Here is a tiny trained network, its code and every weight. The questions are about switching its units off for an input and a class, where a switched-off unit gives its printed mean instead of its output.

import numpy as np


def w(rows, s, z=0):
    codes = np.array(rows[::2]) - 128.0
    scale = np.full(codes.shape[1], s)
    scale[-1] = z or s
    return codes * scale


def f(y):
    return np.maximum(y, 0)


def log_softmax(a):
    a = a - a.max(-1, keepdims=True)
    return a - np.log(np.exp(a).sum(-1, keepdims=True))


def net(x, mask):
    res = np.array(x, float).reshape(1, 8) / 4 @ E
    y = f(res @ A[0][:, :-1].T + A[0][:, -1])
    res = res + np.where(mask, y, B[0][:, -1]) @ B[0][:, :-1]
    return log_softmax(res[-1] @ U[:, :-1].T + U[:, -1])


A, B = {}, {}
E = w([
[128,128,128,128,128],'x0',
[116,124,28,110,118],'x1',
[124,4,133,120,128],'x2',
[128,128,128,128,128],'x3',
[137,128,136,140,25],'x4',
[128,128,128,128,129],'x5',
[128,128,128,128,128],'x6',
[128,128,128,128,128],'x7',
],0.013)
A[0] = w([
[126,126,83,125,69,88],'neuron 0',
[135,124,53,134,45,72],'neuron 1',
[134,128,144,130,152,164],'neuron 2',
[133,127,137,131,130,167],'neuron 3',
[134,4,132,127,129,136],'neuron 4',
[123,116,142,137,131,123],'neuron 5',
[121,127,93,127,57,89],'neuron 6',
[126,124,3,111,215,139],'neuron 7',
[128,128,129,125,155,179],'neuron 8',
[136,131,202,125,220,209],'neuron 9',
[143,231,121,134,129,253],'neuron 10',
[134,118,121,118,126,110],'neuron 11',
[140,132,234,140,24,138],'neuron 12',
[133,125,32,108,119,133],'neuron 13',
[119,129,136,131,48,147],'neuron 14',
[146,111,110,111,126,105],'neuron 15',
[125,43,133,121,128,133],'neuron 16',
[102,139,109,122,121,127],'neuron 17',
[131,128,144,129,114,138],'neuron 18',
[136,130,189,129,190,191],'neuron 19',
[129,128,145,130,119,143],'neuron 20',
[134,129,169,132,95,141],'neuron 21',
],0.015,0.0051)
B[0] = w([
[166,129,151,95,82,173],'neuron 0',
[178,132,161,79,53,195],'neuron 1',
[109,138,141,137,114,153],'neuron 2',
[123,129,132,144,128,143],'neuron 3',
[75,21,166,94,138,218],'neuron 4',
[119,149,162,101,158,139],'neuron 5',
[169,116,160,101,80,178],'neuron 6',
[87,139,30,102,207,229],'neuron 7',
[90,147,124,136,125,156],'neuron 8',
[59,167,186,144,59,218],'neuron 9',
[174,252,93,177,116,251],'neuron 10',
[129,107,102,143,105,135],'neuron 11',
[178,89,105,197,225,242],'neuron 12',
[152,139,66,32,110,198],'neuron 13',
[223,96,154,136,140,194],'neuron 14',
[127,92,74,156,86,142],'neuron 15',
[91,54,155,105,136,190],'neuron 16',
[137,149,151,87,149,146],'neuron 17',
[135,123,127,141,141,146],'neuron 18',
[87,153,177,149,82,195],'neuron 19',
[131,124,129,143,139,145],'neuron 20',
[143,116,124,159,160,170],'neuron 21',
],0.044,0.015)
U = w([
[92,230,185,193,2,220],'0',
[28,101,248,124,45,120],'1',
[117,216,18,116,223,142],'2',
[48,68,55,68,227,93],'3',
[197,171,86,231,225,149],'4',
[134,35,157,167,253,136],'5',
[209,210,149,81,19,120],'6',
[146,60,184,32,24,7],'7',
],0.0039,0.0017)

Each question gives the input, the list of numbers given to net, and the class t.
The units are the neurons (one row each of A and B). Each row of codes is followed by its name. A weight is (code - 128) times the scale printed after its matrix; where a second scale follows, it is the last column's (A, B and U).
mask holds one flag per neuron, in row order. A switched-off neuron (its flag False) gives its mean, the last column of its row in B, instead of its output. The means were averaged over made-up inputs and are rounded, as every weight is.
A unit's drop is (log p(t) with every unit on - log p(t) with that unit switched off) / (log p(t) with every unit on - log p(t) with every unit switched off).
The circuit of an input: a set's keep is (log p(t) with only the set's units on - log p(t) with every unit switched off) / (log p(t) with every unit on - log p(t) with every unit switched off). Starting from the 12 units with the biggest drops (on a tie, the unit counted first), units are removed one at a time, each time the one whose removal leaves the highest keep (on an exact tie, the one counted first), for as long as the keep stays at least 0.8.
units of the circuit, in order: the units of the circuit, biggest drop first
most important unit: the unit with the biggest drop
k most important neurons: the k neurons with the biggest drops, biggest first
drop when u is switched off: that unit's drop, to one decimal
input [7,-7,-2,-3,0,-4,4,-3], class 0: units of the circuit, in order	neuron 9
input [-3,7,8,1,1,-2,-1,-2], class 7: 3 most important neurons	neuron 1; neuron 12; neuron 0
input [6,0,1,5,-8,1,6,-5], class 1: 2 most important neurons	neuron 9; neuron 10
input [8,4,-4,3,1,-2,8,7], class 6: 2 most important neurons	neuron 12; neuron 1
input [-5,-6,-1,0,0,-7,1,1], class 0: 3 most important neurons	neuron 9; neuron 7; neuron 19
input [-3,1,4,-3,7,4,-1,-5], class 7: 3 most important neurons	neuron 1; neuron 7; neuron 6
input [3,-7,0,0,-1,-4,-2,-8], class 0: 3 most important neurons	neuron 4; neuron 9; neuron 16
input [-4,1,4,-5,2,-6,5,3], class 7: 2 most important neurons	neuron 7; neuron 12
input [0,0,3,2,-4,1,2,3], class 1: 2 most important neurons	neuron 12; neuron 9
input [-2,1,-1,-6,-5,2,2,1], class 2: 2 most important neurons	neuron 7; neuron 4
input [-4,-4,-6,7,1,-8,8,6], class 4: 2 most important neurons	neuron 12; neuron 1
input [8,0,-6,-5,6,-2,-8,-2], class 4: 2 most important neurons	neuron 12; neuron 9
input [-8,-3,1,5,2,1,-7,5], class 5: drop when neuron 10 is switched off	1.6
input [-6,-3,1,-2,-4,7,0,-6], class 1: drop when neuron 10 is switched off	0.9
input [7,-6,2,3,-5,-5,-8,-5], class 1: drop when neuron 10 is switched off	0.1
input [6,5,6,-6,1,-2,-5,4], class 7: most important unit	neuron 12
